Each row has a name. Each piece below is followed by the name of the row it came from, unless a question asks for something else. Each question is about the rows just above it. Places in a row count from 0.

(4): -6.51; -4.24; -1.03; -1.12; -2.66; 1.13
(180): 1.69; 1.62; -0.12; -1.86; 0.30; 0.01
(167): 1.33; 0.75; -0.67; 0.74; -0.24; -3.22
(219): 0.13; -3.09; -0.77; 1.38; 1.45; -1.53
(99): -8.12; -2.61; 0.50; 3.18; -6.70; 2.64
(206): 0.26; 1.35; -1.90; -2.63; -0.31; -0.86
(43): -1.35; -1.48; 0.81; 0.30; -1.86; 1.10
(184): 0.37; -1.56; -0.33; 3.48; 1.28; -2.17
(177): 1.65; 0.44; -1.07; -1.38; 1.71; 1.00
(145): 1.36; 0.37; 0.65; 2.26; -0.97; 3.22
(163): 0.83; -1.17; 0.46; 1.37; 0.03; 1.35
(104): 1.33; -0.24; -0.67; 0.75; 0.74; -1.69
Row and place where -1.86; 0.30 starts:
(180), 3
1.33; -0.24; -0.67; 0.75; 0.74
(104)
-1.48; 0.81; 0.30; -1.86 begins in row and place
(43), 1
Row and place where 0.13; -3.09; -0.77; 1.38 starts:
(219), 0
Row and place where 0.46; 1.37; 0.03 starts:
(163), 2
Where does -3.09; -0.77; 1.38; 1.45; -1.53 start? Give its row and place.
(219), 1
1.62; -0.12
(180)

(114): -0.67; -0.87; 5.29; 1.16; -4.76; 0.22; 3.84; 3.63; 0.79; -4.75; 1.99; 2.45; 5.74; 2.88; -4.38; -3.59; -2.39; -2.06; 0.54; 0.58; -1.62; -1.01; 4.34; 1.46; -6.49; 3.09; -0.49; -1.64; 0.94; 3.29; 1.46; -1.61; 4.10
(171): 3.41; 1.71; -0.51; -5.83; 1.35; 5.20; -4.85; 0.32; 3.17; -3.66; 4.49; -4.10; -2.34; 1.21; 2.49; -5.58; 1.35; -3.20; 1.15; 1.05; -3.79; 3.49; -0.30; 2.66; 0.49; 1.28; -5.95; -5.05; 1.84; 5.77; 1.88; 2.79; -4.16
(64): -1.02; 3.13; -0.46; 3.06; 0.44; 5.63; 2.59; -2.81; -5.70; 1.71; 0.02; 2.25; 1.97; 2.00; 0.71; 0.83; -0.08; 1.49; -1.53; 0.46; 1.47; -0.67; 2.29; 1.38; -6.80; 5.07; -0.83; -0.24; -0.65; 4.51; 0.09; -3.27; 2.91
(126): -1.02; 3.13; -0.46; 3.06; 0.44; 5.63; 2.59; -2.81; -5.70; 1.71; 6.55; 2.25; 1.97; 2.00; 0.71; 0.83; -0.08; 1.49; -1.53; 0.46; 1.47; -0.67; 2.29; 1.38; -6.80; 5.07; -0.83; -0.24; -0.65; 4.51; 0.09; -3.27; 2.91
(36): -1.02; 3.13; -0.46; 3.06; 0.44; 5.63; 2.59; -2.81; -5.70; 1.71; 0.02; 2.25; 1.97; 2.00; 0.71; 0.83; -0.08; 1.49; -1.53; 0.46; -0.25; 6.39; -4.30; -5.99; 0.71; -2.45; -1.43; -1.43; -3.27; -3.16; -4.18; -0.66; 1.69
(2): 3.41; 0.90; -2.01; -5.65; 4.64; -0.87; -3.08; 0.79; -1.34; -2.81; 1.22; -1.72; -1.53; -0.03; 5.31; -4.29; 3.52; -3.13; 0.99; -2.02; -5.14; 5.67; -1.62; -0.43; 4.73; -4.83; -5.73; -5.66; 1.01; -0.12; -2.04; 4.70; -3.99
(12): 3.41; 0.90; -2.01; -5.65; 4.64; 2.35; -3.08; 0.79; -1.34; -2.81; 1.22; -1.72; -1.53; -0.03; 5.31; -4.29; 3.52; -3.13; 0.99; -2.02; -5.14; 5.67; -1.62; -0.43; 4.73; -4.83; -5.73; -5.66; 1.01; -0.12; -2.04; 4.70; -3.99
(75): -1.33; 4.34; 2.11; -0.63; 0.29; 7.73; 0.15; -2.82; -4.94; -1.25; 4.45; 0.67; 0.41; 3.86; -0.55; -2.26; -0.16; 1.73; -2.12; 1.70; -0.87; 6.43; -3.63; -3.85; -0.22; -0.37; -4.69; -4.02; -2.81; 1.38; -3.14; -1.11; 1.49
The row with -1.02; 3.13; -0.46; 3.06; 0.44; 5.63; 2.59; -2.81; -5.70; 1.71; 0.02; 2.25; 1.97; 2.00; 0.71; 0.83; -0.08; 1.49; -1.53; 0.46; -0.25; 6.39; -4.30; -5.99; 0.71; -2.45; -1.43; -1.43; -3.27; -3.16; -4.18; -0.66; 1.69 is
(36)
-2.39; -2.06 begins in row and place
(114), 16
The row with -4.76; 0.22; 3.84; 3.63; 0.79; -4.75; 1.99; 2.45; 5.74; 2.88; -4.38 is
(114)

(23): -1.29; -3.08; 0.71; -3.88; -2.60; -0.28
(55): 0.46; 0.10; 0.29; -1.41; -0.29; 2.60
(103): 0.55; -0.53; -1.77; 5.96; -1.68; 0.99
(69): 2.18; 4.74; -0.91; 5.00; 3.78; 1.94
(146): -0.53; -1.77; 0.55; -2.92; -1.68; 0.99
Which row holds -0.53; -1.77; 0.55; -2.92; -1.68; 0.99?
(146)
Row and place where -0.53; -1.77; 0.55 starts:
(146), 0
2.18; 4.74; -0.91; 5.00; 3.78
(69)

(20): -4.14; 3.08; 4.13; 0.99; -3.84; -2.62; -2.85; 4.22; 3.19; 3.47; 2.07; -3.62; 1.05; 2.83; 1.59; -3.68; -2.06; -2.58
(26): 1.12; 1.42; 2.15; 2.19; -3.85; -3.83; -3.06; 2.72; 1.51; 2.12; 3.56; -4.11; 4.39; 1.29; 1.99; -0.43; -4.23; -1.60
(61): 1.29; 1.99; -0.44; -1.18; -2.62; -3.84; -3.99; -3.23; -0.12; -3.28; 0.65; 0.26; 1.49; -3.60; -1.45; 3.58; -4.71; 0.13
-2.62; -3.84
(61)
-3.23; -0.12; -3.28; 0.65; 0.26; 1.49; -3.60; -1.45; 3.58; -4.71
(61)
Where do 2.72; 1.51; 2.12; 3.56; -4.11; 4.39; 1.29 appear?
(26)
1.29; 1.99; -0.43 is in which row?
(26)
1.99; -0.44; -1.18
(61)

(120): -5.07; 2.58; -3.70; 2.87; 2.40; -1.30; 2.90; 3.15; -2.40; -2.67
(95): -2.93; -1.49; 0.88; 5.62; -2.95; -1.86; -2.83; -1.47; -0.52; 3.80
(113): 4.65; -2.62; -0.12; -8.27; 0.89; 1.16; -2.40; 2.90; 3.15; -0.98
Which row holds 2.90; 3.15; -2.40?
(120)
-0.52; 3.80 begins in row and place
(95), 8

(28): -1.71; -5.03; -0.73; 0.43; 5.21; -4.21; 4.39; -1.92; 1.14; -1.71; -5.00; 6.73; -3.07; -2.75; 4.79; -5.45; -4.85; -4.31; 0.06; -0.66; -1.29; 3.53; -3.04; 3.45; 0.21; 0.24; 3.05; -5.27; -0.40; -0.14; -5.42; -4.07; 7.10; -3.84
(52): 1.37; -0.55; -0.73; 0.43; 5.21; -4.21; 4.39; -1.92; 1.14; -1.71; -5.00; 6.73; -3.07; -2.75; 4.79; -5.45; -4.85; -4.31; 0.06; -0.66; -1.29; 3.53; -3.04; -3.33; -3.03; -5.59; 3.38; 1.69; 5.18; 4.33; -0.37; -6.61; 6.74; 3.64
(16): 0.42; 5.21; -4.21; 4.39; -1.92; 1.14; 0.75; 2.01; -0.21; -1.47; 1.81; -0.35; -1.67; -3.53; 2.87; -3.49; 5.16; 4.69; -1.93; -6.66; -1.90; 0.06; 0.66; -0.50; 0.73; 0.48; 0.12; 4.12; 3.79; 0.94; 5.01; -1.86; -1.94; -0.50
Where does -5.42; -4.07; 7.10 start? Give its row and place.
(28), 30
Where do 1.37; -0.55; -0.73; 0.43; 5.21; -4.21; 4.39; -1.92; 1.14; -1.71; -5.00; 6.73; -3.07; -2.75; 4.79; -5.45; -4.85; -4.31; 0.06; -0.66; -1.29; 3.53; -3.04; -3.33; -3.03; -5.59; 3.38; 1.69; 5.18; 4.33; -0.37; -6.61; 6.74; 3.64 appear?
(52)
Which row holds -3.04; -3.33?
(52)
Where does 3.45; 0.21; 0.24; 3.05; -5.27; -0.40; -0.14; -5.42; -4.07; 7.10 start? Give its row and place.
(28), 23

(49): 4.51; 6.60; 3.33; 1.54; -5.55
(39): -0.88; -3.21; -0.29; -0.75; 3.93
(9): -0.90; -1.43; 2.24; -2.84; 2.86
(139): -1.66; 5.81; -5.75; -6.63; 1.01
(108): 6.53; 6.30; -1.66; 5.81; -5.74
Row and place where -1.43; 2.24 starts:
(9), 1
The row with -1.66; 5.81; -5.74 is
(108)
Where does 6.60; 3.33; 1.54; -5.55 start? Give its row and place.
(49), 1
1.54; -5.55 begins in row and place
(49), 3

(111): -4.10; -0.61; 3.62; 2.00; 5.71
(3): 1.56; 6.10; 2.00; 3.62; -0.16
(89): -4.96; -3.27; 2.78; -3.71; -1.97
Where does 3.62; 2.00 start? Give its row and place.
(111), 2
-4.96; -3.27; 2.78; -3.71
(89)

(116): -3.22; -0.17; 1.23; -2.34; 0.96; 2.24; 0.62; 1.20; -2.93; 3.53; -0.62; 1.36; -0.69; -3.83; 1.56; 1.08; -0.20; 1.28; -2.08; 1.31; 5.25; -2.54; -0.29; 4.39; 1.78; 1.22; 0.21; -0.71; -2.91; 1.06; 6.32; 4.37; 0.00; -3.23; -1.37; 2.39; -2.17; -3.59; 2.55; 0.81; 1.43; 0.79; -3.82; 1.94; -3.80; -1.31; 2.13; -0.30; -0.59; -1.17; 0.57; -4.59; -4.88; 1.30; -0.52; -2.52; 3.20; -0.10; -1.48
(117): -3.17; -3.30; 0.36; -4.65; -3.48; -2.95; -0.53; -1.59; 2.90; 1.72; -0.72; 0.57; -3.38; -0.63; -2.35; -3.01; -1.75; -0.26; 1.81; 3.05; -3.77; -4.51; -0.82; -1.10; 3.03; 0.49; 0.44; 1.89; 0.59; 4.00; 0.29; 1.95; 1.24; -3.10; -2.48; -0.12; 1.26; -0.02; -2.86; -3.81; -0.78; -1.63; -1.73; -1.59; -4.73; -3.10; -0.09; -2.30; -0.65; -3.18; 2.25; -2.96; 1.73; 3.26; -0.85; 2.82; -4.91; 0.84; -2.48
(125): -2.52; 3.21; -0.10; -1.99; 2.45; -3.84; 0.96; -1.25; 0.35; -6.81; -2.71; -0.52; 1.81; 4.28; -0.89; 0.76; -0.59; -2.47; 0.26; -4.22; -3.64; -2.73; -1.37; -4.06; -2.33; -1.40; -2.24; -0.75; 1.70; -3.74; -1.13; -2.93; -1.49; 1.76; 1.42; -3.22; -0.16; 1.64; -0.24; -1.89; -1.08; -0.09; 0.71; 0.21; 1.36; 1.49; 0.70; 1.60; 1.65; 4.13; 2.87; 5.40; 5.56; -0.21; 0.97; 3.18; 0.30; -2.07; 1.63
Row and place where -3.22; -0.16 starts:
(125), 35
-0.30; -0.59; -1.17; 0.57; -4.59; -4.88; 1.30; -0.52; -2.52; 3.20; -0.10; -1.48 begins in row and place
(116), 47
Where does -2.52; 3.20; -0.10 start? Give its row and place.
(116), 55
0.35; -6.81; -2.71; -0.52; 1.81; 4.28; -0.89
(125)
1.36; -0.69; -3.83; 1.56; 1.08; -0.20; 1.28; -2.08; 1.31; 5.25
(116)
-1.59; -4.73; -3.10; -0.09; -2.30; -0.65; -3.18; 2.25; -2.96
(117)

(70): -2.29; 1.12; 1.08; -3.30; -0.10; 1.68; 4.33; 2.21; -4.47; 1.59; 0.61; 4.15; -0.14; -3.50; -4.36; -0.96; -2.50; 1.37; -2.24; -3.11; -2.79; 5.70; 2.07; -4.85; 2.03; -0.55; -1.01; 2.53; 4.17; 2.32; -0.75; -2.55; 2.28; -4.45; 1.63; 0.03; -3.61; -6.93; -4.02; -0.24; 6.07
(90): 0.58; -1.15; 3.58; 3.08; 3.86; 3.47; -0.98; -4.90; 0.59; -0.36; -1.94; 4.20; 0.75; 1.98; -1.31; 1.46; 0.73; -0.04; -1.02; -3.20; 4.34; -1.57; -4.98; 0.33; -3.76; 3.30; 2.48; -2.77; -3.85; -2.07; 0.41; 1.70; 1.08; -3.90; 0.45; 3.02; -3.20; 0.13; -0.31; -5.84; -2.11
(29): 1.67; -1.09; -3.26; 0.43; 4.20; -2.31; 2.21; 4.33; -2.52; 2.71; -1.94; -1.14; -0.17; 1.34; -3.97; 1.23; -1.73; 1.18; 0.48; -3.10; 3.12; -0.73; 1.44; -0.52; -2.98; -4.65; -4.43; 1.98; 2.86; 0.88; 1.60; -2.55; 2.28; 0.09; 0.59; 1.49; -4.24; -1.47; 1.05; -5.84; -1.56
(50): 1.67; -1.09; -3.26; 0.43; 4.20; -2.31; 1.12; 0.81; -2.52; 2.71; -1.94; -1.14; -0.17; 1.34; -3.97; 1.23; -1.73; 1.18; 0.48; -3.10; 3.12; -0.73; 1.44; -0.52; 2.16; -4.65; -4.43; 1.98; 2.86; 0.88; 1.60; -2.55; 2.28; 0.09; 0.59; 1.49; -4.24; -1.47; 1.05; -5.84; -1.56
(142): 0.58; -1.15; 3.58; 3.08; 3.86; 3.47; -0.98; -4.90; 0.59; -0.36; 3.51; 4.20; 0.75; 1.98; -1.31; 1.46; 0.73; -0.04; -1.02; -3.20; 4.34; -1.57; -4.98; 0.33; -3.76; 3.30; 2.48; -2.77; -3.85; -2.07; 0.41; 1.70; 1.08; -3.90; 0.45; 3.02; -3.20; 0.13; -0.31; 2.78; -2.11
Where does 4.33; 2.21 start? Give its row and place.
(70), 6
Which row holds 1.67; -1.09; -3.26; 0.43; 4.20; -2.31; 1.12; 0.81; -2.52; 2.71; -1.94; -1.14; -0.17; 1.34; -3.97; 1.23; -1.73; 1.18; 0.48; -3.10; 3.12; -0.73; 1.44; -0.52; 2.16; -4.65; -4.43; 1.98; 2.86; 0.88; 1.60; -2.55; 2.28; 0.09; 0.59; 1.49; -4.24; -1.47; 1.05; -5.84; -1.56?
(50)

(32): 2.17; 0.29; 3.14; -1.97; -3.17; -0.39; 0.01; 2.53; -0.08; -7.07; -4.32; 0.99; -1.67; -4.18; -3.61; -2.63; -2.14; -3.83; 3.74; 3.81; -0.36; 0.88; 3.43; 2.00; 6.90; 0.68; -1.50; 0.73; 6.46; -0.74
(13): 3.67; 1.78; 3.09; -1.58; -0.30; 3.13; 2.02; 3.94; 2.38; -4.09; -2.42; 1.44; -1.68; -3.85; -3.83; -3.61; -2.63; -2.14; 3.82; 2.98; -2.95; -2.04; 1.11; -0.83; 3.40; -1.39; -0.98; 1.79; 6.10; -0.95
(112): 0.20; -0.80; 3.01; -0.58; -0.59; 2.52; 3.21; 5.96; 2.99; -4.03; -0.40; 4.97; 0.96; -2.24; -1.35; -1.04; -2.22; -4.46; 3.66; 3.44; -2.51; -3.18; -1.49; -2.71; 3.19; -1.78; -3.21; -1.35; 3.51; -3.64
2.17; 0.29; 3.14; -1.97; -3.17; -0.39; 0.01; 2.53; -0.08; -7.07; -4.32; 0.99; -1.67; -4.18; -3.61; -2.63; -2.14; -3.83; 3.74; 3.81; -0.36; 0.88; 3.43; 2.00; 6.90; 0.68; -1.50; 0.73; 6.46; -0.74
(32)
Row and place where -3.61; -2.63; -2.14; -3.83 starts:
(32), 14

(40): -3.19; -3.59; 1.16; -0.10; 2.62; -2.42; 3.44
(74): -3.19; 2.62; 1.16; -2.42; -0.10; -3.59; -4.58
(98): 2.17; 1.68; -5.03; 6.06; -1.90; 2.06; -1.72
Where does -3.19; 2.62; 1.16 start? Give its row and place.
(74), 0
-3.19; -3.59; 1.16; -0.10; 2.62; -2.42
(40)
Row and place where -5.03; 6.06; -1.90; 2.06 starts:
(98), 2
-3.19; 2.62; 1.16; -2.42; -0.10; -3.59
(74)

(54): -0.20; 2.96; -1.03; -1.68; 0.95; -4.10; -4.26; -0.52; 3.95
(119): 1.36; -4.58; 1.17; 1.59; 2.96; 0.97; 4.93; 0.63; -1.13
(53): -0.45; 2.12; 0.55; -1.61; 1.59; -4.45; -3.43; 2.06; 4.15
(123): 2.12; -3.77; -1.25; 1.39; 3.91; -0.16; 4.01; -3.12; -0.06
(30): -1.09; 1.94; -3.66; -0.67; -1.24; -0.31; -2.85; -5.55; 0.49
(156): 0.54; -0.39; 0.89; -0.78; 3.91; -4.73; -1.07; 1.94; 4.32
(128): 1.71; -2.79; 0.09; 0.36; 5.21; -3.45; 1.87; -0.19; 3.17
(164): 1.10; 1.39; 4.93; 1.17; 2.96; 1.59; 0.97; -5.95; 1.65
Which row holds -2.79; 0.09; 0.36?
(128)
Row and place where -1.07; 1.94 starts:
(156), 6
1.17; 1.59; 2.96; 0.97; 4.93 begins in row and place
(119), 2

